Each row has a hidden stage along a path, written after it and counted from one end. A new block has a new path.
[ 105  -47 -109   84  -32 -102  -12   10  126  182  -67 -261   14 -220
 -140  -11 -102  125  304  -53  258 -217  112 -105   96  353   93  138
  -34  133  132  122 -175   81  150  164   30   16   22  -39  101  241
 -410  -69  -81  -14  149]	33
[  89  -30  134  124 -213 -160  -67   81 -157   88  -70   -6  -97  -46
 -171   -4   40 -121  -36  -87   25   43   66  151   23  -60 -158  -87
  -94   -2  103 -123  -33 -212  192 -228  157  359  -16  -19  -21   -8
  -64   15  160  137   21]	25
[ 147  -20   47  148 -290 -314 -122  118 -166   15   39   10  -71 -133
  -46   11   36  -53  -50 -161   61  126   67  261  116    3 -136   38
  -83   20  107  -51  -17 -246  326 -419   72  350   59 -135   38  -23
 -119  141   93  104  -29]	4
[-118  -14   39  368   22  128    8 -236  184 -412  176    5  -79   70
  186  127  200  225   12  -26   -9  -35 -303 -421   55  310 -161  101
 -229  310 -146 -187 -410   69  135 -124   21   41  -67  197  -78  296
 -292  237 -136  139  223]	24
[-279  142   74  120   51  265  -58   34   69 -442   87  138 -483  225
  198 -210   43  140  152 -109 -228  329 -240 -422  258  238 -175  282
 -505   73   46 -210 -114  376    6 -248  142  525 -323  137  -67  193
  152  355 -153  -58   51]	27
[  -8 -132  -82   -4  106 -242 -157 -210 -117  172   53 -237   80 -132
   30   44 -330 -442  101  141 -118    6  283  193  216  -58  -26  -98
   69 -112   65  112   98 -142 -183    8   27   21  318  248 -131  -75
  132  -53   14  133   -9]	30
[ 308 -147   23  -62  111  -28   21  227  -37  -17  377    1  -41  117
  -24 -190 -115 -149 -330  -68  192  -95  264  246  127  -77   49   64
 -161  -19  -46  148 -180   30 -305 -232  -11  -37 -191  333  114   43
  -56  192  124 -146  -43]	11
[-275   -5  -99  -13   27   95   61   23   86   77   50  -69 -184   50
 -196  -89   98   67  151 -103   60 -246  -91 -311   15  234  116   72
  -25   45  -59   42 -226  157 -213  169  183 -147   44  190 -156  192
 -356  -73  -85  109  -19]	28
[-372   12 -238   62  -47 -308 -224 -392  -65   45  -88  -68  -49 -205
   33  479 -381 -210  210  120 -123  176  107  170  150  151 -272   93
  296 -292   48  219  320 -150   97 -117  -51  412  347 -133 -123  -15
  195  104 -209   90  -14]	31
[-254   57  -45  -98  -67   88   50   82  -27   51   37   52 -206 -117
 -117 -117  113  182   77  -88  118 -108  -56 -233  -32  384   -6  191
 -139   57  -63   40 -172  150 -193   98  183   10  -91  171 -201  131
 -275 -132 -116  157 -152]	39
[ 160  -45  105  121 -122 -243   45  -47 -177  181 -175 -146   -1   64
 -219  -23 -104 -293  101  -59 -195 -143  122  101   57 -262  -30 -208
   22  -98  194 -174  120 -203   28  -45  123  144  279  -28  -79 -107
  -28   41  201  259   13]	28
[  30 -175  -74   39  -39 -235 -158 -275 -200  114  -28 -305   80 -198
  118  133 -291 -490   80 -134 -167  187  159  270  143   62   20   78
  198 -118   98  109  120   47 -156    4   24  188  294   17  -10  -32
  -63   89  -90  193  -56]	29
[  49  -11   26 -242  258  -33  171  359  227  190  -42 -161  158  207
 -182 -349  -50  275  115  294  -27 -638   82 -290  267 -349   33 -270
  165  256    4 -113  204  163   68  378   12  -18  126  107  -56  -68
  538 -104  188 -199   84]	37
[ -32 -103   30   90  -32 -317 -151  -41 -136  187   53 -144  131  -76
   -5  -53  -41 -374   71   77 -185  -25   31  -22  272 -202  -68 -318
  113  174   93 -101   87 -140   81   12   67  176  307  162 -176  -43
  338  -57  124  155  -51]	35
[ 161 -128  -26   39   -2  -95 -117  176   75  105   81 -195   54 -343
   54 -236  154  312  126  -27  312 -189   95 -164  131  377  -18  138
 -179  332    9   23 -328   -5  274  -21  105  -31 -106  122  105  157
 -389 -148  -52   29  111]	18
[-228   37 -181  148   93  -82   81   20  108  142  118   42 -202   95
 -294   -1   60  124  220  -57   90 -353  -64 -492   43  206   35  -57
  -59    7   63   66 -221   35 -134  105   63 -148   60  178  -76  269
 -291   11  -65   38  -11]	29
[-458   56 -168 -438  165   73   82  256  193  132   17   24 -105  130
 -209 -150   15  371   52  225   15 -524   47 -126  140  -95  -21   65
  296 -102 -245  126  213   70 -158  166  133 -170  188  127 -244 -118
  209 -126  -45  -96  -80]	11
[ -34  220   35  400   91   24   48  -97  102 -382  269  143 -300  253
  201  -83    1   -5  240 -107 -280  227 -317 -577  381  228 -119  161
 -472  195  157 -235 -183  333  -67 -154 -154  283 -151  213  -31  370
  182  549 -173  -98   38]	35
[-248  -42 -350    5  -21 -508 -207 -189 -130   96  150  -32    5 -169
   59  249 -286 -216  103    3  -95   28  154  145  239   41  -97   42
  285 -241   58  304  264 -164   35 -242  -39  136  478  -87 -124 -107
  122  162 -162  133 -200]	8
[ 424 -141   72   78  132 -111   44  138 -140   68  291  -41   24  -37
  -15  -90 -147 -170 -284 -101  197    3  261  151   23   53  -55   24
 -164   20   49   83 -195   52 -301  -89 -117  115 -248  306  215  111
  -25  131   88 -125  -62]	31
[ -26  -81  -75 -143  -83  113 -116   17  175   81  -77 -293  -49 -282
  -40  -89  -73  159  234   21  304 -142  182  177  121  409  108  351
  -77   66  -61  183 -203   33  111   26  190  -87  -18   56  -21  133
 -558 -152 -117   26  203]	16
[ 238  115   56 -108  -10   48  -75  272   59 -343  146 -113 -120  -51
  248 -478 -164  132   61   87  142  197  173  151  347  194   52  308
 -612  223   36    3 -133  204  227 -249  178  318 -170   94 -127  -75
  122   95   12  -37   44]	20
[ 123   88   51    0   14 -109   31  369  144   60  230   43  -70  251
 -169 -269   44    4   25   61   13 -228   -1  -38  396 -258   22 -102
  -82  160   47  -75  -12    4   81 -134  -34   58  -16  159  -10  104
  293  223  166 -272   54]	11
[  15  -66 -120   41  -49 -320 -129 -323 -213  167   26 -171   80 -285
   85  238 -358 -434  107  -18 -113  163  215  271  149  165  -75  111
  157 -187  110  178  171  -69 -218  -18  -88  129  304   73  -83  -12
    3   77 -134  186 -136]	38
[-185  308 -273 -402 -160  -88  183  208  185 -144  -24  -78   -2  -28
  -87  -34 -213  419  122   59  204 -257   33  320  131  211  185  485
  200 -105 -192  316  247  229  107   83   66  -12  346 -357 -325 -176
  -52   68 -201   -1 -162]	10
[ 256   95   52   -5 -152 -225   72  301   -9   46  256   77  117  -34
  -89   50   65   95 -266  -75  220  -68  -19  309  137  -25 -113  115
  193  116 -107   57    3  -14   78 -141 -193  184  -58  -32   82   77
  145  238   36 -236  -98]	15
[ 214 -124  163   69  -48 -216  -61  -14 -189  101    1 -146  112  -85
   41 -134   28 -228  -54   18 -174  -72  119  129  146 -202 -116 -150
  -21   79   40 -208   14 -230   26 -133   86   43  210  181  -79 -140
   54    9  159  243    1]	19
[ 195 -138  -61   -2    8  -59 -136  145  190   73  118 -349   92 -302
   86 -247   13  185  194   27  309 -179  170   53  257  328  148  206
 -154  332  -28   85 -332   -2  219   -5   44 -202   23  164  101  175
 -432 -129  -53  -76  218]	1
[ 320 -185   -5  158  -21 -177   17 -324  -27 -161   20 -227  261 -119
  114  229 -333 -145 -130  127  130 -137  268  281  -46   46  -53  -41
  -55   61   11   90  -67 -181   94  -87   13   61  201   28  -65  -72
 -183   52   81  290  151]	39
[ 199  147    4  -63   40  -69  -57  342  107 -210  268  -60 -141   59
  153 -482 -123   79  123   86   54   78  133   63  486   50   93  209
 -495  202   64  -12  -95  133  130 -259   29  124  -54  177  -79    8
  213  188   31 -187   20]	4
[ 287  159  153  -77 -143   22  194  133    5  -82   -7  -99   36   39
  -66 -212 -119   -8   11   39   55 -110   82  216  119   29  104  144
 -239  126   17  -92  -25   98  -67   63   53   35   36   60 -209  -34
  -12   57  104   98  -22]	40
[   2  -21  -56   28  -55 -367  -79  -55 -137  200   34 -140  111  -71
 -101   10 -141 -334   75   84 -116 -104  138  162  199 -178  -18 -193
  145  -36   63   18  126 -226    7  -30   58   25  421   88 -214 -126
  158  -35   93  192  -88]	24
[-269   39   31  240  -17  243  -87 -221  249 -485  169   48 -167   26
  221  127  156  278   27   95   56   68 -254 -268  114  385 -210  231
 -303  257 -232 -114 -379   25  187 -228   94  107 -137  229 -174  261
 -245  183 -170   86  266]	20
[-276   22 -330    6  -98 -487 -241 -251 -149  185   57  -65   -1 -257
   15  384 -343 -323  176  -34  -91  185  120  268  240  139 -139  142
  405 -309   85  339  335  -97   12 -147  -97  293  429 -162  -88  -26
  146  178 -238   52 -192]	20
[  58  -83  126  148  -78 -110  -50 -235  -28   61 -236 -183   14   47
 -121  151 -223 -269  156  141 -188  -94  150  151  115 -224 -153 -187
   15  -82  142 -164  150 -269  152  -78   92  246  229    7  -79  -50
   67   42  171  185  234]	34
[ 139   52   71   85 -279 -252  -87   83 -175   80    1   29  -89 -147
 -107   16   -7 -106   -6 -101   59  110  104  297  109   41 -146   88
 -101  -66   98  -27    9 -243  187 -336   82  289   43  -61  -41  -26
 -119  104   72  122  -54]	16
[ 373 -132   81  167  143  -20   45  -75   80   70  187  -78   39  110
 -103  108 -292 -243  -94   93  126 -157  270  137  135  -64  -70  -64
 -108  -19  102   60 -115  -60 -237  -50 -186   34 -171  316  199  229
    2  227  130 -201  204]	39
[-211   41    7  181   94  198 -110   32  151 -469  336  144 -374  173
  251 -274  153  183   68  -13  -63  133 -175 -453  306  271  -90  196
 -619  232  -61 -134 -382  154   34 -383  162  112 -239  369 -139  221
  -93  277 -105   21  100]	9
[  38  155  -34 -332  113  -97  202  402  186  207  -58 -148  167   44
 -227 -218  -74  366   84  238  117 -511   83   27  186 -159   29    0
  297  119 -107   21  245  142   65  368  -64  -11  184  -53  -92 -105
  408 -118   57 -241  -23]	28
[-161    8  -66  -38  -92  -10   73  175  -48   33  145   58 -186  -32
 -100 -188  281  206   -1 -266   71 -189 -142 -264   -2  270   69  190
  -59   79  -82    1 -239  135 -155  -38  175 -142   -4  114 -112  114
 -439   29 -104  176 -187]	12
[ 374 -240  191  -33   84   78   14   93  -89  142  170 -153   69  -18
  -29  -86 -130 -300 -283  -74  127  -21  247  280   49  -46  -13    7
  -19   58   -4   18 -140   92 -373   31  -61   93 -274  356  207  130
  -22   65  140 -144   49]	37
[  85  124  107 -193 -239  -38  155  297 -127  -15   32  101   -1  -55
 -140   -9   22  152 -300 -106  208    4   -3  331  -91   73  -97  181
   91   35 -122   38   87  123  -26  -11   33  379 -140 -122  -97  -63
  125   24   48  -19 -224]	38
[ -49 -141  -43  -46   30 -196 -184 -171 -178  176  -16 -229   16 -163
   33   15 -283 -446   89   48 -143  108  251  232  184  -30  -40  -38
   72 -135   79   83  129  -89 -167  -22   91  152  252  179 -111  -92
  103  -62    5  159  -46]	30
[-362   22 -132 -329  172   55  130  135  139  134  -80  -67  -11   60
 -177  -65  -54  312   81  177   10 -466   16 -218   34   -5  -26    7
  306  -16 -161   84  198  188 -150  353   93  -23  163   57 -191  -64
  219 -171  -61  -29  -71]	35
[  46  -60  -37  -33 -117   76    5 -130  160  120 -145 -343   80 -256
  -70   84 -130   46  254  -22  217 -170   79  122   60  392  131  274
   85  123   -7  119 -137  130   23  252   52  -65   62  -19  -10  216
 -492  -96 -127   56  190]	38
[ 108  158    5 -308  178  -86  145  346  261  209   30 -186  219   69
 -144 -230 -113  241  124  354   36 -501  114   98  370 -242   18   -2
  290  141 -127   -9  248   75   10  325 -166 -151  225  111  -86  -67
  510  -27   61 -341   72]	21
[ 275 -182  -40   81   19  -79 -121  128  196   63  120 -337  147 -265
   92 -254   74  191  186  -11  310 -248  109 -106  257  301  136  113
 -161  424   33   50 -369   49  312   16   75 -147  -25  123  136  213
 -435  -63  -23  -28  243]	14
[-296 -113 -280  -29    5 -359 -236 -311 -152  120   -5 -159   19 -218
   83  308 -341 -322  122   -1 -141  127  157  184  156   88 -122   62
  357 -264   44  270  287  -55  -40  -78   19  268  409  -80  -99  -94
  117   73 -188  161 -125]	24
[ 173   43  -29  257 -189 -352  -40  -74  -91   29  -11  -67   -4  -26
 -127  164 -189 -213  101  -76   15   53   79  161  129  -22  -76  -60
  -32  -40  207   13   45 -161  249 -201  -10  347  183 -165   -5   45
  -21  198   71   94   33]	28
[ 148  -31   13 -101   37  -11   25  262   22  -76  349   74  -91  131
  -76 -108  -95  -24 -326   23  226  -77  211  326  115  -72  -13   95
 -125  -42 -139  144 -127  -54 -205 -274  -19   16 -151  272   15   19
   33  148  113 -197  -33]	4
[ 325   46   11  136   86  -55   78  112  153 -334  163 -213   34  228
  150 -327 -204  -37  108   20  -14  -56   24 -110  343  -57  191   14
 -384  308  133  -75 -128  291  185  -37   49  177   57   25  -60   41
  152  279   82  -26  138]	28
[-137   36  -79   68   42    1   68  213   55    5  228  138 -267  127
 -173 -236  222  216   56 -139   98 -263 -100 -451   87  183   29   40
 -249   99    5  -12 -298   91 -110  -90  151 -110 -112  232  -79  200
 -283   83  -24   46  -82]	17
[-121  -53 -171  142  -63 -408 -197 -285 -174   29   38 -107   95 -290
  174  361 -221 -205   52  -57 -108  241   21  132  136  177 -238   88
  305  -82   47  135  202  -39  111 -107 -125  407  290 -132    2    1
  164  166 -206  108 -112]	29
[ 151  -20  132  133 -168 -185   14 -134  -94  145 -229 -190   21   51
 -213   91 -159 -312  144   20 -178 -110  126  246   91 -251  -60 -150
   64 -118  157 -168  140 -265  100  -65   89  158  294  -56  -87  -74
  -48   64  188  209  140]	27
[ 143  -96  209  139 -138 -120  -44 -139 -120   80 -249 -193   11   44
  -63   -4 -128 -329  149    4 -289   -7   74  100  165 -264 -111 -189
  -20   14  214 -273  172 -141  149  -68  119  335  181  -28  -47  -62
  124   91  195  216  149]	37
[ -92  -47  105 -113   36  300  -25  121   42  -20   -3 -179 -245  -56
  -13 -458  137   62  178  -42   42  -80   43 -202  106  294  140  196
 -444  162  -50 -118 -364  163 -194   70  349 -149 -147  389 -183  101
 -428 -205  -12  179   74]	24
[ 441 -265  155   69  158   76  -29  103   64  -23  254 -162   25  162
   26 -187 -124 -236 -216   -7   96 -134  263  189  207 -187   26  -42
 -189   95   26  -16 -223    0 -177 -192  -15  -21 -226  376  238  126
  -81  234  200 -176  231]	14
[ -63  -65  -13  -40  -75 -278 -109  -43 -183  139  -30 -149   84 -141
  -43  -33 -104 -259   15   80  -84  -33  146  175  108 -106  -56 -159
   83   -2   12   -5  101 -196   43  -34  167  133  340   82 -248 -187
  137 -157   92  271 -101]	28
